[128 = 0]

z856-z588: [124 136 163 157 114 136 114 166 118  87 139 144 117 117 121 118 157 131
 110  91 130 132 129]
z553-z606: [138  99 155 132 145 134 124 141 126 127 138 126 167 152 123 116 111 123
 139 115 123 164 141]
z975-z423: [126 152 120 137 100 123 180  99 118 103 103 123 131 127 143 111 153 121
  93  81 140 151  91]
z553-z606: [101 134 117 116 100 114 159 149 129 110 156 164 118 119 100 126 145 131
 108 104 150 139 157]
z975-z423: [152 151 116 162 132 138 140  94 128 124 145 149 142 164  97 100 173 124
 145 115 161 156 109]
z430-z991: [132 159  79  99 107 134 128 109 139 143 151 177  80 114 120 120 152 121
 126 151 148  94 143]
z856-z588: [155  81 154  55 150 137 127 123 130 134  89 115 155 144 186 122  66  89
 137 129  88 172 132]
z856-z588: [ 64 155  92 122  91  81 166 146 130 130 117 108  83  81 114 173 135 146
  99 135 134  82 129]
z434-z964: [148 129 126 140 140 139 127  98 129 122 132 135 143 151 114 122 139 134
 146 134 142 148 120]
z924-z19: [193  78 126  97 178 168 123  50 133 163 112 112 202 177 166 103  64 124
 161 160 113 174 122]
z553-z606: [122 104 117 115 136 138 118  98 131 122 128 116 133 106 131 165  85 180
 128 173 124 103 149]
z924-z19: [159 140 106 119 120 152 144  98 135 114 180 208 136 168  85  85 171 117
 142 112 176 174 153]
z434-z964: [107 151  88 112 111 114 137 116 135 138 130 136  88 104 118 151 137 140
 124 156 139  89 133]
z430-z991: [116 166  99 141  97 127 155  76 122  86 104 125  89  96 130 154 156 167
 100 131 148 100  97]
z430-z991: [115 179  62 115 113 104 142 122 149 155 178 194  77 151  52 125 197 106
 166 156 183 119 150]
z553-z606: [104 162  80 116 108  92 173 139 139 171 150 152 112 145  93 109 167  86
 133 116 156 134 131]
z924-z19: [155 128 137 182 158 141 116  95 125 140 127 102 167 164 112 116 140 140
 156 135 137 145  99]
z975-z423: [183 122 154 144 178 175  12 120 133 144 117 114 101 123 160 139 113 138
 176 201  92  69 116]
z430-z991: [ 99 168 115 134  78  97 210 140 123  87 142 171 120 144  87 100 198  99
  97  47 174 186 119]
z434-z964: [114 122  97 118 130 112 155 114 136 158 144 127 144 138 105 134 117 134
 137 145 143 132 144]
z856-z588: [113 135  80 128 113 121 161 109 130 182 137 115 138 110 141 115 108 135
  99 135 130  91 130]
z430-z991: [136 189  90  75  83 123 155 120 135 104 125 201  49 125 130 101 198  70
 116 101 153 135 115]
z430-z991: [129 168 126 139 121 107 156  98 125  95  82 112 104 146 122 138 179 106
 140 109 142 157  70]
z434-z964: [136 145 117 170 136 130 133 101 129 129 141 129 142 152  93 122 159 143
 146 131 155 138 113]
z553-z606: [128 216  77 176 114 110 127  99 132 156 109 118  62 127 111 123 213 106
 142 143 152  74  61]
z975-z423: [177 109 145 150 177 154  96  90 134 130 143 136 172 189  97 115 134 131
 189 153 144 176 125]
z975-z423: [131 128 181 164 134 137  91 164 120  72 134 137 120 131 106 137 158 139
 139 109 130 144 127]
z434-z964: [ 87 121 152 174 106 111 160 165 116  91 151 122 154 115  93 135 139 164
  93  80 145 145 144]
z856-z588: [ 80 131 132  88  73  96 188 187 113 135  89 101 111  71 201 113 100  86
  40  56  87 111 118]
z975-z423: [140 153 121 141 125 132 120 120 128 131 123 133 109 131 130 116 156 115
 132 126 132 118 106]
z975-z423: [163 117 178 159 135 171  99  93 109  61  86 101 139 110 176 134 115 167
 106 113 106 130  90]
z924-z19: [117 122 145  67 114 106 149 164 129 113 101 138 109 128 153 127 122  75
 121  98 109 162 131]
z975-z423: [166 127 168 170 144 168  84 103 117  80 114 121 133 129 143 126 139 158
 132 126 122 129 101]
z553-z606: [137  80 136  43 125 145 129 128 129 126 110 136 134 104 191 131  53 119
 103 135  90 133 161]
z430-z991: [ 89 155 100 188 105 111 169  76 121  86 124 100 124 102  83 177 153 212
 106 137 167 105 107]
z430-z991: [153  97 151 105 175 154  25 142 139 148 120 111 102 111 154 167  78 144
 176 215  85  72 149]
z924-z19: [137 169 136 181 123 125 133 129 124 104 140 148 120 159  86 104 204 112
 142  93 161 156  99]
z434-z964: [133 117 133 120 136 121 134 162 129 175 136 123 154 147 143  91 116  81
 128 106 112 143 132]
z430-z991: [124 173  46 142 126 124 126  57 144 162 146 139  84 119  85 158 157 169
 154 205 168  64 122]
z856-z588: [156 153 108 226 137 171  93 100 127 141 206 167 148 144  66  93 178 183
 139 142 177  96 140]
z924-z19: [132 162 110 227 161 119 116  65 129 133 122  78 143 159  65 161 175 181
 180 174 165 115  76]
z434-z964: [120 155 167 163 111 126  96 204 114 127 114 113  93  98 164 103 157  91
  95  82  96  90 101]
z975-z423: [147 109 135 168 146 169  78 115 128 120 175 147 145 120 104 132 116 191
 136 163 140  98 162]
z553-z606: [149 151  97  61 104 138 141 109 133 137 109 164  83 116 176 101 134  79
 109 121 119 120 118]
z553-z606: [ 88 126  98 163 152  82 142 137 138 198 135  71 154 143  84 158 116 139
 161 168 134 106 126]
z924-z19: [164 191 138 134 102 140 136 106 116  84  75 141  77 132 172  90 201  72
 108  73 127 142  50]
z924-z19: [123 120  95 122 136 127 136  96 140 136 163 152 138 143  79 146 125 161
 154 167 160 133 160]
z434-z964: [122 124 140 164 143 121 120 134 125 140 122  93 147 133 121 136 124 140
 137 133 122 122 115]
z924-z19: [148 121 112 100 109 155 146 138 136 118 216 240 144 161  79  69 158 112
 126  95 175 179 196]
z856-z588: [125 119 131 156 150 119 125 129 132 146 142 113 157 154  95 133 129 137
 156 140 139 142 131]
z856-z588: [171 135 175 137 127 171  84 136 119  66 132 173 109 134 141 100 163 118
 127  98 127 149 122]
z856-z588: [123 140  99  78 112 102 181 117 128 174  76  96 125 125 189 107 108  67
 102 105 102 132  90]
z553-z606: [133 105 123 129 154 126 124 114 134 157 132 108 161 147 119 135 100 137
 153 155 126 136 136]
z434-z964: [142 125 137  78 114 140 121 151 128 121 122 159 105 117 167 105 121  89
 110 108 109 132 139]
[106 120 153 198 145 119 109 141 122 114 135  87 151 124  90 162 130 181
 140 140 133 115 124] => z553-z606
[133 145 108 157 136 138 115  54 124 114  82  75 109  98 149 176 117 188
 128 180 123  76  82] => z430-z991
[129 120 127 126 119 145 126 108 127  90 147 155 126 116 112 141 126 169
 120 135 145 129 151] => z553-z606
[171 125  54 110 140 178 123   4 141 148 156 161 135 127 122 135 101 196
 142 209 161  93 147] => z924-z19
[114 104 152  99 137 102 148 154 130 118 111 115 147 150 122 140 113 101
 144 112 119 180 134] => z975-z423
[130 132 133 104 117 125 135 155 130 126 139 160 119 137 128 104 143  91
 124 101 130 150 140] => z430-z991
[ 94  65 105 119 151 103 189  82 137 140 153 101 216 156  70 174  62 196
 149 162 157 179 176] => z434-z964
[131  98 164 110 146 120 133 136 126 105 104 109 156 149 134 141 106 117
 144 117 114 179 126] => z975-z423
[152  99 108  99 149 161  78 127 138 190 157 140 132 112 158 116  72 136
 134 182 104  74 168] => z430-z991
[145 100 193 125 163 142  52 166 126  98 101 105 116 124 150 157 106 127
 160 152  88 125 127] => z975-z423
[ 87 138 122 177  86 124 181  94 110  62 121 107 135  80 116 162 133 214
  64  99 152 112 117] => z430-z991
[123 137 117 132 144 126  83 121 139 126 134 128  90 118  99 172 135 157
 166 190 134  89 137] => z430-z991
[ 99 145 151 189 100 131 115 178 116  86 167 149 111  95  94 128 166 167
  93  94 145 100 146] => z856-z588
[163 113 151 123 159 151  88 100 128 118  97 106 133 138 156 139 108 132
 155 157 106 131 107] => z434-z964
[124 146 181 175 125 101 182  98 105  53  32  49 153 149 152 144 159 118
 114  59 120 200  28] => z430-z991
[130 112 142 172 153 123 128 142 132 139 173 137 180 178  65 113 145 134
 165 121 156 173 148] => z924-z19
[150 127 152 107 130 136 117 146 123 134  98 120 123 132 178 100 123  79
 120 102  97 139 105] => z553-z606
[158 123  90 125 147 139 161  53 140 139 159 162 173 189  77 111 141 139
 169 147 177 186 138] => z434-z964
[131 135  92  66  97 145 138  98 129 125 112 150  84  79 182 132 101 133
  87 143 114  84 136] => z856-z588
[189 138 173  96 120 176  90 142 120  83 114 184  99 137 184  71 157  68
 117  80 108 158 112] => z434-z964
[154 112 127  78 154 135  94 129 136 177  97 107 119 131 183 123  86  85
 150 164  86 109 120] => z434-z964
[ 87 160  65 140  99  94 184 127 137 165 173 153 120 130  70 122 163 132
 118 124 173 115 148] => z434-z964
[127 153 139 151 111 132 123 137 121  95 127 141 103 116 124 124 164 131
 113 105 136 121 113] => z553-z606
[125 193 122 186 117 103 138 153 126 145 128 128 103 155  97  93 217  76
 140  88 150 132  77] => z553-z606
[165 149 144 120 164 126  78 133 137 150  94 117 100 167 140 120 157  64
 189 152 110 138  87] => z975-z423
[151 184 137 212 127 152  76 140 126 100 175 176  91 144  69 102 227 136
 152 120 168 109 114] => z975-z423

z895-z598: [168 136  91 174  98 157 202 113 136  82 113 114 161 107 101  27 143 120
 129 161  83 160  93]
z76-z971: [133 153 128 102 103 135 139 118 200 147 122 105 150 113 169 123 107 128
 136  82 117 134 109]
z425-z107: [114 115 161 178 149 129 115 163 103 125 131 147  79 123  61 155 157 162
 127 183 127 113 170]
z76-z971: [135 100 147  96 136 144 174 115 126 214  56  74 101  86 169 156  77  35
  99  89  84 168  98]
z810-z283: [168  90 126 144 139 109 184 152 122 176 100 164 126 135 131 145 128  98
 131 154 104 122 141]
z425-z107: [ 80 173 143 117 101 142  89 102  77 116 139 159  65  86 120 160 153 154
 130 185 149  89 144]
z895-z598: [123 130 161 124 141 139 108  88 119 166 128 141  20  84 105 183  90 100
 137 125 134 177 118]
z648-z966: [ 91 176 137 122 118 143 151  95 106 177 111 123  66 107 132 183 120 130
 110 150 107 110 137]
z425-z107: [ 91 128 153 134 101 157  74 145 117  81 123 103 110  80 108 101 153 158
 126 152 154 109 133]
z425-z107: [ 83 153 176 122 173 123  94 114  95 183 136 124  42 130  98 234 112 125
 110 127 123 136 157]
z425-z107: [114 147 152 108 169 105 135 147 167 194 127  99 148 173 146 202 110 124
 109  75  99 122 150]
z425-z107: [100 177 111  88  93 125  86  92 125 104 163 160 124 124 166 140 134 161
 145 129 170  92 125]
z76-z971: [123 187 127  85  84 120 121 124 137 111 141 167 175 100 175 123 170 135
 144 157 116  79 130]
z425-z107: [ 95 128 124 103 129 131 138 154 123 150  93  64 189 149 170 130 132 121
  89  99 112  89 134]
z648-z966: [117 152 123 123 132 132 139 104 125 144 129 117 114 133 131 145 115 125
 119 119 117 135 123]
z810-z283: [116 123 101 108 104 144 115 127 123  81 119  79 192 129 160  61 132 125
 114 101 141 122 101]
z810-z283: [131  49 129 155 141 142 145 154  68 139  76 104 101 115 108 109 121  93
 104 153 134 134 130]
z76-z971: [123 141 134  83  84 116  76 137 143 101 147 178 150  97 175 126 155 148
 159 142 169  79 134]
z810-z283: [156 111 115  84  95 123 112 128 115  87 123 149 187  93 177  69 145  84
 145 132 138 126  98]
z648-z966: [158  85 130 141 166 125 115 127  94  94 136 118 136 135  93  92 120  82
 127 116 123 192 106]
z76-z971: [200  92  87 139 140 118 159  92 108  90 146 165 144 137 116  62 109  73
 153 125 125 202  82]
z810-z283: [144  65 120 148 179 119 178 133  70 188  86 110 101 161 115 157  95  70
  96 124 108 155 131]
z648-z966: [125 116 152 157 124 146 138 152 155 139 106 104 104 103 101 124 128 140
 124 135 114 133 136]
z76-z971: [114 157 136 123  98 134 132 118 118 140 123 162  94  93 135 149 146 142
 136 173 128  94 140]
z76-z971: [147 121  95 129 106 126 114 129 183  79 157 128 179 154 144  72 123 167
 151  93 165 129 112]
z425-z107: [167 114  97 122  84 142 108  99 160  55 152 149 144  95 140  39 119 129
 169 116 167 165  81]
z648-z966: [141  85 153 140 153 131 144 142 153 182  98 105  87 120 117 159  90 100
 122  99 118 162 128]
z810-z283: [147  91 109 144 103 143 120 146 142  70 123 114 166 116 125  47 137 138
 138 128 151 135 109]
z648-z966: [119 148 154  91 135 116 142 152 171 187 105  99 165 131 172 174 123 107
 113  90  91 108 138]
z425-z107: [150 103  97 133 178 100 174 104  83 177 128 144 116 192 129 168  94  89
 113 113 118 152 127]
z76-z971: [179 130  86  91  71 130 146  97 204 103 136 148 179 105 195  57 104 114
 168  86 146 149  76]
z76-z971: [117 173 103 131  85 135 137 127 165  98 145 137 165 134 145  98 153 186
 139 141 136  83 133]
z648-z966: [113 144 124 110 106 128 104 126 134 112 138 137 139 121 149 125 139 149
 135 130 149 101 131]
z648-z966: [108 122 142 120 142 149  98  86 103 136 126 100  55 102 113 147  87 101
 120 103 145 179 105]
z76-z971: [121 118 174 156 158 136 115 115 139 180 128 138   6 104  75 202  92 130
 135 129 132 170 143]
z810-z283: [113 200 152 119 135 113 130 127 174 158 156 144 130 141 128 188 142 160
 134 124  96 108 153]
z895-z598: [106  98 131 109 137 126  89 147 137 129 122  90 147 148 150 134 111 136
 116  83 162 117 131]
z425-z107: [142 107  96 128 152 119 118  69  70 122 155 164  69 151 116 139  90 103
 138 123 166 173 107]
z895-z598: [145 114  42 184 152 140 218  90  83 106 123  84 162 210 101  59 104 128
  93 120 108 162 100]
z895-z598: [140 143 114 101 120 130 123 115 177 107 139  93 186 137 160  90 111 117
 131  68 123 155  95]
z810-z283: [123 177 140 102 126 118 107 118 154 119 157 136 152 128 141 142 139 133
 138 112 115 128 126]
z648-z966: [ 99 164 160 128 148 160 120 102 122 132 116  54  99  96  98 133 112  98
  99 103  84 182 106]
z810-z283: [111 225 124  47  98 111  88  73 150 118 178 164 158 117 195 158 135 127
 151 102 132 112 110]
z810-z283: [110 128 129 171 144 135 155 138 140 160 120 110  89 155  93 159 117 168
 113 133 123 118 154]
z895-z598: [114 106 114 184  96 180 135 159 131  45 101  50 168 104  84  10 156 166
 107 148 125 128 113]
z895-z598: [ 83 160 139 150 167 132 107 102 108 145 154 107  64 164  82 189 109 163
 109 117 135 140 148]
z895-z598: [168  95  75  86 119 104 152 124 106 112 120 141 223 160 196  75 125  78
 130 104 136 123  97]
z895-z598: [121 199 132  60 144  89  86  84 100 128 185 186 147 146 166 186 141 103
 144 119 125 124 126]
z895-z598: [117 170 140 192 137 150 165 104 111 134 136 140  44 113  48 148 138 159
 124 187  92 147 144]
z648-z966: [146  51 156 102 124 110  61 177 108 105 120 165 137  95 145 118 145 103
 151 140 179 113 137]
[ 98 115 117 173 119 169 227 111  54 206  40  86  41  98 109 150 110 101
  74 189  83 111 135] => z76-z971
[120 151 123  65 130 102 168 104  73 215  95 159 128 128 202 204 122  61
 108 140  97  89 133] => z810-z283
[ 95  99 147 183 130 160  99 140 112 110 120 103  47 109  62 126 124 176
 120 154 161 131 147] => z810-z283
[141 138 111 101 123 127 176 109 127 164 101 112 157 128 171 126 112  81
 114 110  93 135 106] => z425-z107
[130 121 113 159 106 142 139 150 167  99 126 110 153 135 116  82 139 175
 132 130 137 112 132] => z810-z283
[149 126  90 124 125 110 138 111 129 115 153 164 150 165 145 116 122 139
 144 122 150 123 122] => z425-z107
[101 116 201  80 138 110  46 141 128 186 130 172  40  80 145 240 116 115
 147 126 167 110 159] => z895-z598
[133  96 112 144 124 133 111 104  94 112 138 160  69 122 109 122 111 135
 143 147 175 141 123] => z648-z966
[161 142  79 197 125 123 200 133 113  87 148 167 165 174  80  72 168 170
 134 192 101 113 141] => z648-z966
[143 133 144 104 122 122 121 120 154 147 129 146 117 103 148 145 116 106
 144 114 125 143 119] => z895-z598
[148 107 160 157 118 125 134 169 142 135 116 170 103  92  99 134 157 139
 148 180 119 111 154] => z810-z283
[110 129  55 131 104 139 186  96 129 152 108  94 144 183 174 112  92 159
 104  99 151  94 116] => z810-z283
[102  70 144 135 159 126  70 171 157 127 128  71 133 167 120 141 101 161
 115  64 179 128 144] => z76-z971
[107 179 146 181 110 174 127 101  97  69 139 117  68  68  44  87 161 153
 126 197  97 156 122] => z895-z598
[149  85  84 128 173 105 139  94  86 140 144 136 120 197 131 138  82  99
 122  89 156 167 112] => z425-z107
[103 145 146 102 135 133  94 109 131 140 134 107 103 117 138 159 108 120
 123  97 137 142 121] => z425-z107
[ 86 191 119  73 114 129 114  99 120 136 134 100 163 135 183 150 130 125
 108 100 120  98 119] => z810-z283
[189 100  53 194 133 121 154 130 178  28 185 135 210 210  85   8 129 187
 157 104 154 168 105] => z648-z966
[115 158 151 140 150 125 104 111 141 136 160 140  76 134  92 174 119 151
 137 123 130 148 140] => z810-z283
[143 154  61  93 101 113 156  50 132 151 154 183 108 160 190 144  84 131
 152 105 168 124 101] => z810-z283
[123 173  94 142 150 131 193  63 115 178 133 118  84 168 120 168  86 120
 108 113  96 158 115] => z648-z966
[138 122 117 112 155 104 161 101  67 184 120 169  94 148 143 185 112  80
 120 146 116 129 133] => z648-z966

z382z886: [107 170 152  71 166  82 122 172 202 121 131 173 166 159 197 145 139 146
  95 147  92 186 143]
z484z342: [129 137 124  85  96 139 133 118 135 141 136  96 135 113  86 109 127  98
 154 129 124  90 130]
z382z886: [145 120 140 168 145 123 141 121 107 125 119 153  98 147 135 163 144 108
 130 114 133 120 130]
z484z342: [108 136 144 136 141 178  94 141 193 129 131  93 132 117 148  89 129 148
 106 150 139 166  85]
z597z363: [107 141 170 118 120 187  97 157 149 153 124 130 147 152 101  92 151 116
 118 181 124 151 117]
z571z397: [145 179 142 158 146 138 157 149 115 165 143 112 126 138  95 111 100 152
 110 133 103 111 115]
z382z886: [119 131 123  95  98 150 121 139 123 131 127 117 146 115 111  99 102 130
 138 138 139 128 132]
z382z886: [181  54 100 182 143 137  92 151  80 139 120 198 120 132 104 173 158 113
 143 159 119 120  97]
z597z363: [118 165 177 141 142 152 115 139 166 204 134  67  92 166  79  65 141 168
 118 208 102 176 136]
z382z886: [135 114 113 148 107  71 155 132 132 190 154 104 114 120 107 115 176 132
 116 132  99 136  82]
z382z886: [143 143 129 167 151 173 149 158 111 135 128 177 142 140 113 146 130  94
  94 126 124 111  71]
z484z342: [154 134 134  69  82 139 113 121 219 140 154  49 114  75 118 115 147  63
 191  96 126  59  80]
z484z342: [118 119 125 155 122 123 139 107  68 125 115 124 111 138 115 119 106 159
 127 129 146 141 169]
z382z886: [131  83 103 200 175 161 122  78 122 152 109 121  75 164  97 103 152 161
  97 176 127 160  90]
z571z397: [159 131 138 123 133 113 136 110 105 190 124 119  90 180  55 110 138 141
 159 183  84 107 163]
z382z886: [138  87  78 106 125 165 123 111  79 155 105 152 121 151  51  94 100 140
 131 201 126 140 138]
z454z54: [162 117 100 127 134 153 146  55 109 137 115 100  89 153  65 106 110 125
 166 127 111  48 129]
z484z342: [120 124 146 198 134 193 121 129  90 130 123 121 118 127  98 120 134 119
 107 136 155 130 106]
z484z342: [116 146  97  83 149  49 154  59 145 153 150  71 132 143  74 115 164 155
 128 144  62  93 173]
z597z363: [132 132 158 164 137 125 117 145 133  97 114 161 124 146 212 137 108 165
 126  89 144 146 124]
z454z54: [ 93 110 171 173 111 139  85 144 134 111 137 128 162 122 168 124 192 134
 110 113 138 147 104]
z597z363: [152 163 136 128 109 112 136 153 158 146 160  96 150 100 137 113 118 140
 142  86 100  75  83]
z597z363: [138  84 112 119 168 106  95 109 148 163 109 138  83 174 106 122 153 164
 133 219 103 193 162]
z454z54: [141 151 143 181 129 118 128 143  88 163 162 115 168 129  77 120 162 154
 116 124  76  71 107]
z571z397: [124 165 164  99 123  93 159 132 112 169 122 144 118 186 105 120 137 129
 133 154  96 135 179]
z484z342: [124 116 153 163 100 147 137 125  98 129 115 129  99 135 139 123 130 113
 138 108 162 134 124]
z597z363: [133 121 119 113 126 138  84 190 148 106 147 151 186  79 150 151 126 121
 123 131 129 137 106]
z571z397: [ 86 136 166 109  77 117 125 121 115  99 134 111 160 112 149 130 161  97
 140  84 150 111 159]
z454z54: [177 212 174  99 105 121 159 232 122 182 149 173 165 148 121 124  75 126
 145 121  81  88 113]
z571z397: [116 166 152  59 121  92 135 121 141  94 114 118 117 135 169 141  78 137
 163 110 143 141 226]
z454z54: [129 145 135 125 104 148 128 113 154 126 138  80 131 111 133  90 112 140
 144  95 130  88  98]
z597z363: [138  91 114 143 155 117 103  96 112 109 118 118  93 121 111 166 142 123
 149 150 140 138 180]
z571z397: [160 155 126 119 117 116 155 167 132 179 131 121  99 132 123  99  68 160
 137 143 121 150 116]
z571z397: [166 140 112 169 118 178 130 141  92 156 149 106 149 105  60 100 102 138
 136 122 107  50  73]
z571z397: [125 158 133 117 157 151 129 110 116  98 123 136 151 142 110 140 111 126
 125 124 116  89 161]
z571z397: [135  82 130 154 136 128 116 104  82 189 110 123  65 170  42 125 174 120
 140 221 122 171 174]
z454z54: [139 144 152 177  79  91 179 153  71 158 142 128 113 119 139 132 125 123
 131  70 139 110 110]
z484z342: [136 166  98  33 137 104 128 132 217 123 166  89 177  80 108 143 142  82
 139 119  82  70 107]
z484z342: [ 98 112 154 179 110 101 131  79 130 123 121  69  76 134 175  99 143 175
 130  95 160 163 143]
z454z54: [ 88  97 111 102  73  93 134  82 116 117 135  69 123  88 120 113 156 112
 144 104 158 131 155]
z571z397: [151  99 121 203 137 115 106 104 111 148 157  83 120 103  85 139 187 137
 137 120 102  78  98]
z454z54: [138 113  91 179 142 138 176 100  55 134 104 133  67 133 105 128  69 148
 110 129 168 157 143]
z484z342: [197 151  75  45 150  81 150 142 162 122 152 137 136  84  95 201 100  61
 176 109  87  43 139]
z597z363: [116  98  92 123 119  46 170 124 100 139 115 165 103 142 173 135 117 162
 105 123 137 199 143]
z454z54: [133 126 120 150 138 154 135 103  89 129 123 126 125 139  80 126 127 123
 127 137 124  96 137]
z597z363: [125  93 145 133 106  98  89 107 134  88 130 119 134 113 174 152 167 127
 166  87 137 105 151]
z454z54: [115 157 171 122  44  76 147 164  89 163 170 101 178 100 106 121 176 102
 149  80 106  74 130]
z454z54: [ 95 101 105 125  86 101 153  82 103 114 127  78 102  89 128 122 133 112
 133  94 174 141 147]
z484z342: [113 107 149 219 108 153 125  84  81 118 126  64  84 107 121 113 138 144
 134  93 175 120 133]
z571z397: [118 202 173  82 110 115 160 135 133 138 129 107 133 154 131 104  88 139
 144 110 115 108 179]
z597z363: [ 64  78 117  82  70  84 117 141 113  81 117 188 191 116 208 134 165 118
 106  99 161 186 134]
z382z886: [ 96 173 149  83 139 115 160  82 156 140 122  93 114 170 108 100 135 129
 121 142 108 127 171]
z597z363: [ 96 106 108  67  75  70 116 116 152 154 159  76 165  90  98 103 189 117
 140 140 104 126 131]
z484z342: [150 136 117  60 120  78 118 132 229 114 148  92 124  87 185 145 128 111
 167  89 115 108 109]
z597z363: [141 108  53 103 130 125 191 125  65 111 111 207 138 122 105 167  90  75
 103 112 145 115 109]
z382z886: [119 126 183 140 119 123 122 132 146 135 108 135  83 166 175 128 146 124
 142 130 149 172 148]
z571z397: [125 152 144 191 156 152 150 139  94 175 139 130 129 154  67 119 158 130
  82 161 101 128 101]
z382z886: [ 99 165 147  77 150 154 152 141 146 140  95 173 122 194 137  99  93 135
  95 181 129 195 155]
z382z886: [102 177 148 102 165 206 174 112 111 128  80 177 107 211 101 101  75 110
  89 174 144 159 157]
z454z54: [ 58  41 150 164 101 111  44 107 164  93 121 109 139 116 214 104 221 171
 112 136 166 224 119]
[ 97 115 140 195  97 136 135 129  63 130 132 109 130 110 125 109 134 152
 104 109 163 152 126] => z454z54
[168 124 121  62 147  59 135 101 212 169 114 132  71 192 163 108 123 166
 169 156  74 141 136] => z571z397
[113 142 167 124  83 171 114 145 148 141 134  95 137 117 125  88 136 111
 141 120 145 117 100] => z382z886
[124 105 107 128 204 164  84 116 206  86 104 148 112 139 184 138 117 153
 100 164 140 190 108] => z454z54
[137 148 121 105 153 159 118 150 175 130 132 124 133 116 123 126 108 117
 119 151 124 137 105] => z484z342
[139 116 162 132 100 105  84 235 144 191 147 151 141 116 140 124 153 143
 129 188 117 211 111] => z597z363
[123 146 138 158 130 136 128 137 163 118 143  98 133 103 169 115 122 147
 111  89 137 127  82] => z454z54
[119 119 111  54 104 127 116 132  96  52 109 185 180 112 159 166  89  97
 158  95 154 101 190] => z571z397
[150 122  73 166 117 123 187 112  66 172 150 114 125 103  43 124 131 105
 107 116 112  75  73] => z382z886
[123 116 103 135 151  95 111 156  89  87 128 189 183 118 167 162 108 172
 103 120 121 150 155] => z484z342
[102 122 151 112 107 133 124 111 126 132 119 118 121 145 119 116 156 109
 135 141 139 141 152] => z571z397
[150 174 118  85 122 112 160 143 144 145 147 109 137 110 106 127  93 115
 141 112 105  87 126] => z454z54
[153 135 175 142  92 105 119 169  52 187 143 177 172 178  60 129 183 123
 156 156  63  69 151] => z454z54
[104 157 152 120 109 107 149 152  83 107 136 165 181 130 137 155 141 104
 113  94 124 108 157] => z571z397
[134 167 168 157  99 154 134 136 178 118 150  82 139 103 179 101 126 125
 138  45 133  68  52] => z454z54
[134 120 162 134 126 119  86 145 150  89 128 135 133 115 187 162 140 125
 158  99 142 126 150] => z382z886
[163 109 143 119  53 102 120 111 131 195 148  66 105 129  83  74 159 135
 200 121  95  60 104] => z571z397
[177  90 131 131  97 190  84 163 115 151 115 150 114 129  99 109 104 116
 180 162 139 109 100] => z484z342
[151 135 133 143 107 106 120 127 129 136 148  63 106  86 126 123 105 153
 167 100 133 101 143] => z571z397
[154  96 107 176 131 132 126 148 100 138 132 155 123 113 123 148 136 123
 120 126 132 127  86] => z382z886
[125 159 105  23 158  66 157 177 155 130 118 237 182 178 164 156 107 128
  97 162  77 172 154] => z484z342
[143  73 142 123  72  59 114 100 116 143 131 121 103 136 139 143 198 108
 190 103 117  97 146] => z597z363
[138 131 129 135 137 108 110 116 149 132 145  79 118 105 119 131 136 146
 146 128 115 114 142] => z597z363
[185 100  93 123 183 113  46 154 189 108 152 120 148  81 138 170 128 162
 161 155  88 108 122] => z597z363
[125 125 143 109  71 121 135 101 131 133 135  87 124 119 124 101 143 110
 168  87 132  76 121] => z454z54
